Below is a small trained network, with its code and all its weights. Each question gives an input and a target symbol and asks what happens when units are switched off, that is, made to give their printed mean instead of their output.

import numpy as np


def w(rows, s, z=0):
    codes = np.array(rows[::2]) - 128.0
    scale = np.full(codes.shape[1], s)
    scale[-1] = z or s
    return codes * scale


def f(y):
    return y / 2 * (1 + np.tanh(0.7978845608 * (y + 0.044715 * y**3)))


def softmax(a):
    e = np.exp(a - a.max(-1, keepdims=True))
    return e / e.sum(-1, keepdims=True)


def log_softmax(a):
    a = a - a.max(-1, keepdims=True)
    return a - np.log(np.exp(a).sum(-1, keepdims=True))


def net(x, mask):
    ids = ['Ψβεζηθλ'.index(c) for c in x.split()]
    T = len(ids)
    res = E[ids] + P[:T]
    q, k, v = (res @ M[0].T for M in (Q, K, V))
    z = softmax(np.where(np.tri(T) > 0, q @ k.T / 4**0.5, -1e9)) @ v
    res = res + np.where(mask[0], z, O[0][:, -1]) @ O[0][:, :-1]
    y = f(res @ A[0][:, :-1].T + A[0][:, -1])
    res = res + np.where(mask[1:17], y, B[0][:, -1]) @ B[0][:, :-1]
    return log_softmax(res[-1] @ U[:, :-1].T + U[:, -1])


Q, K, V, O, A, B = {}, {}, {}, {}, {}, {}
E = w([
[142,123,185,188,123,104,95,163,83],'Ψ',
[146,129,131,119,75,64,191,129,82],'β',
[169,124,87,119,132,140,56,120,123],'ε',
[128,174,85,179,170,125,127,130,35],'ζ',
[100,117,133,131,190,123,179,122,108],'η',
[101,125,131,65,147,179,118,139,163],'θ',
[189,119,174,129,104,138,6,169,165],'λ',
],0.022)
P = w([
[35,132,127,104,139,119,64,83,101],'0',
[121,84,58,104,103,194,174,249,83],'1',
[99,115,175,78,146,94,117,114,100],'2',
[53,107,128,162,110,133,70,88,163],'3',
[171,58,44,87,115,158,198,225,89],'4',
[166,105,172,110,132,113,146,92,94],'5',
[60,110,156,140,137,102,102,108,145],'6',
[141,104,11,24,166,128,130,196,113],'7',
[200,113,170,129,118,169,160,66,73],'8',
[53,98,131,170,121,102,100,105,183],'9',
[157,138,10,52,138,119,158,186,115],'10',
],0.014)
Q[0] = w([
[165,122,84,98,142,173,143,218,78],'h1',
[151,187,93,127,170,83,110,94,160],'h1',
[133,158,161,131,100,162,150,2,189],'h1',
[67,201,142,210,101,144,108,55,163],'h1',
],0.012)
K[0] = w([
[166,178,202,92,187,184,131,44,51],'h1',
[112,143,50,195,103,255,176,165,146],'h1',
[36,66,11,121,101,74,102,197,157],'h1',
[14,148,114,185,165,81,92,162,143],'h1',
],0.0097)
V[0] = w([
[171,172,122,101,40,121,161,84,176],'h1',
[166,121,167,243,147,31,122,50,80],'h1',
[210,174,49,138,144,128,40,143,79],'h1',
[177,115,195,154,127,122,3,171,213],'h1',
],0.0076)
O[0] = w([
[55,103,182,96,83,169,119,206,59,3],'h1',
[196,139,169,214,135,169,131,180,139,231],'h1',
[216,42,110,87,144,134,140,68,93,133],'h1',
[145,190,128,142,75,248,42,89,50,18],'h1',
],0.011,0.0051)
A[0] = w([
[88,149,212,154,122,70,104,55,191,130],'n1',
[140,135,221,185,173,103,134,15,145,152],'n2',
[148,191,143,157,179,60,149,150,146,163],'n3',
[173,106,184,170,118,60,130,98,73,133],'n4',
[193,117,100,74,175,156,96,182,134,165],'n5',
[85,101,212,108,110,177,102,92,193,69],'n6',
[181,193,90,201,152,98,119,190,91,148],'n7',
[168,26,136,67,73,155,95,103,76,5],'n8',
[109,105,163,69,171,134,181,101,212,121],'n9',
[77,152,204,207,130,110,91,81,151,19],'n10',
[157,99,89,70,126,41,105,61,156,119],'n11',
[145,163,175,146,75,165,103,171,130,205],'n12',
[131,46,134,178,127,112,170,190,159,62],'n13',
[65,122,192,115,183,116,54,1,189,174],'n14',
[111,131,14,115,220,153,220,148,76,147],'n15',
[113,105,148,158,82,34,41,137,96,148],'n16',
],0.0083,0.0032)
B[0] = w([
[177,140,238,2,84,145,132,97,51,167],'n1',
[98,219,71,112,117,32,161,193,79,193],'n2',
[105,161,52,115,145,166,74,105,173,234],'n3',
[119,144,65,125,104,149,91,65,156,183],'n4',
[59,156,205,143,105,79,180,86,84,175],'n5',
[174,244,129,85,27,153,179,163,180,137],'n6',
[149,162,129,131,78,206,148,79,151,205],'n7',
[141,189,106,130,117,80,89,200,176,164],'n8',
[111,108,60,124,147,153,139,102,157,202],'n9',
[193,97,58,84,184,131,120,108,11,148],'n10',
[89,112,145,239,171,250,130,108,91,191],'n11',
[115,175,72,150,123,134,160,135,70,158],'n12',
[112,100,121,164,172,134,114,127,47,220],'n13',
[178,132,241,197,188,101,129,174,137,186],'n14',
[198,144,171,127,86,54,89,66,133,249],'n15',
[139,64,81,78,59,145,148,45,116,150],'n16',
],0.007,0.016)
U = w([
[109,159,89,20,177,181,129,93,67,8],'Ψ',
[2,128,134,65,49,87,110,6,120,252],'β',
[135,47,166,113,147,148,46,33,124,43],'ε',
[62,185,73,126,111,115,97,74,232,121],'ζ',
[73,209,190,133,171,57,186,166,59,118],'η',
[86,203,207,81,112,192,221,56,171,176],'θ',
[206,106,166,12,114,80,61,97,141,140],'λ',
],0.0057,0.0024)

Each question gives the input, a string of symbols that net reads in full, and the target symbol t.
The units are the heads (4 rows each of Q, K, V and O) and the neurons (one row each of A and B). Each row of codes is followed by its name. A weight is (code - 128) times the scale printed after its matrix; where a second scale follows, it is the last column's (O, A, B and U).
mask holds one flag per unit, heads first, then neurons. A switched-off unit (its flag False) gives its mean, the last column of its rows in O or B, instead of its output. The means were averaged over made-up inputs and are rounded, as every weight is.
A unit's drop is (log p(t) with every unit on - log p(t) with that unit switched off) / (log p(t) with every unit on - log p(t) with every unit switched off).
The circuit of an input: a set's keep is (log p(t) with only the set's units on - log p(t) with every unit switched off) / (log p(t) with every unit on - log p(t) with every unit switched off). Starting from the 12 units with the biggest drops (on a tie, the unit counted first), units are removed one at a time, each time the one whose removal leaves the highest keep (on an exact tie, the one counted first), for as long as the keep stays at least 0.8.
circuit, biggest first: the units of the circuit, biggest drop first
most important unit: the unit with the biggest drop
top k neurons: the k neurons with the biggest drops, biggest first
drop when u is switched off: that unit's drop, to one decimal
input η β ε ε β Ψ Ψ β, target θ: circuit, biggest first : [h1, n7, n5]
input η ζ ζ ζ θ β λ η, target η: circuit, biggest first : [h1]
input η λ η ζ η Ψ η ζ η η Ψ, target ζ: circuit, biggest first : [h1, n3, n7]
input β η β β ε Ψ, target Ψ: top 2 neurons : [n10, n15]
input η β ε ζ ζ, target λ: circuit, biggest first : [n15, n11]
input Ψ β θ β λ η η β ε η θ, target λ: circuit, biggest first : [h1, n8, n15]
input λ β ε β β ζ ζ ζ, target ε: circuit, biggest first : [h1, n2, n11]
input θ β η η ε η λ η η η λ, target ζ: circuit, biggest first : [h1, n3]
input η β ζ η β ε η θ, target λ: circuit, biggest first : [h1, n8, n3]
input ε β ζ ζ λ, target ε: circuit, biggest first : [h1, n13, n11]
input β ζ ε λ λ Ψ ζ ε, target θ: circuit, biggest first : [h1, n5, n7]
input η Ψ η ε β θ β η ζ θ η, target ε: circuit, biggest first : [h1, n15, n13, n11]
input ε λ θ λ, target λ: top 3 neurons : [n8, n14, n11]
input Ψ Ψ ζ β λ ζ η η η η, target η: most important unit : n2
input ζ η ζ β Ψ, target ε: circuit, biggest first : [h1, n13, n4]
input η θ ε, target ε: top 3 neurons : [n11, n14, n2]
input Ψ β β ζ β η β θ, target ζ: top 2 neurons : [n1, n9]
input ζ θ Ψ η η η η ε, target ζ: top 2 neurons : [n1, n3]
input Ψ η β Ψ ε ε β η, target λ: top 2 neurons : [n15, n8]
input β ζ λ η β λ η β η Ψ, target Ψ: most important unit : n10
input θ β λ Ψ ζ θ β η, target β: top 2 neurons : [n15, n14]
input Ψ ζ η β λ, target ζ: drop when n2 is switched off : 0.0
input Ψ ε Ψ θ Ψ β ζ θ, target η: drop when n7 is switched off : 0.1
input ζ θ η Ψ ε ζ ε, target ε: drop when n11 is switched off : 0.7
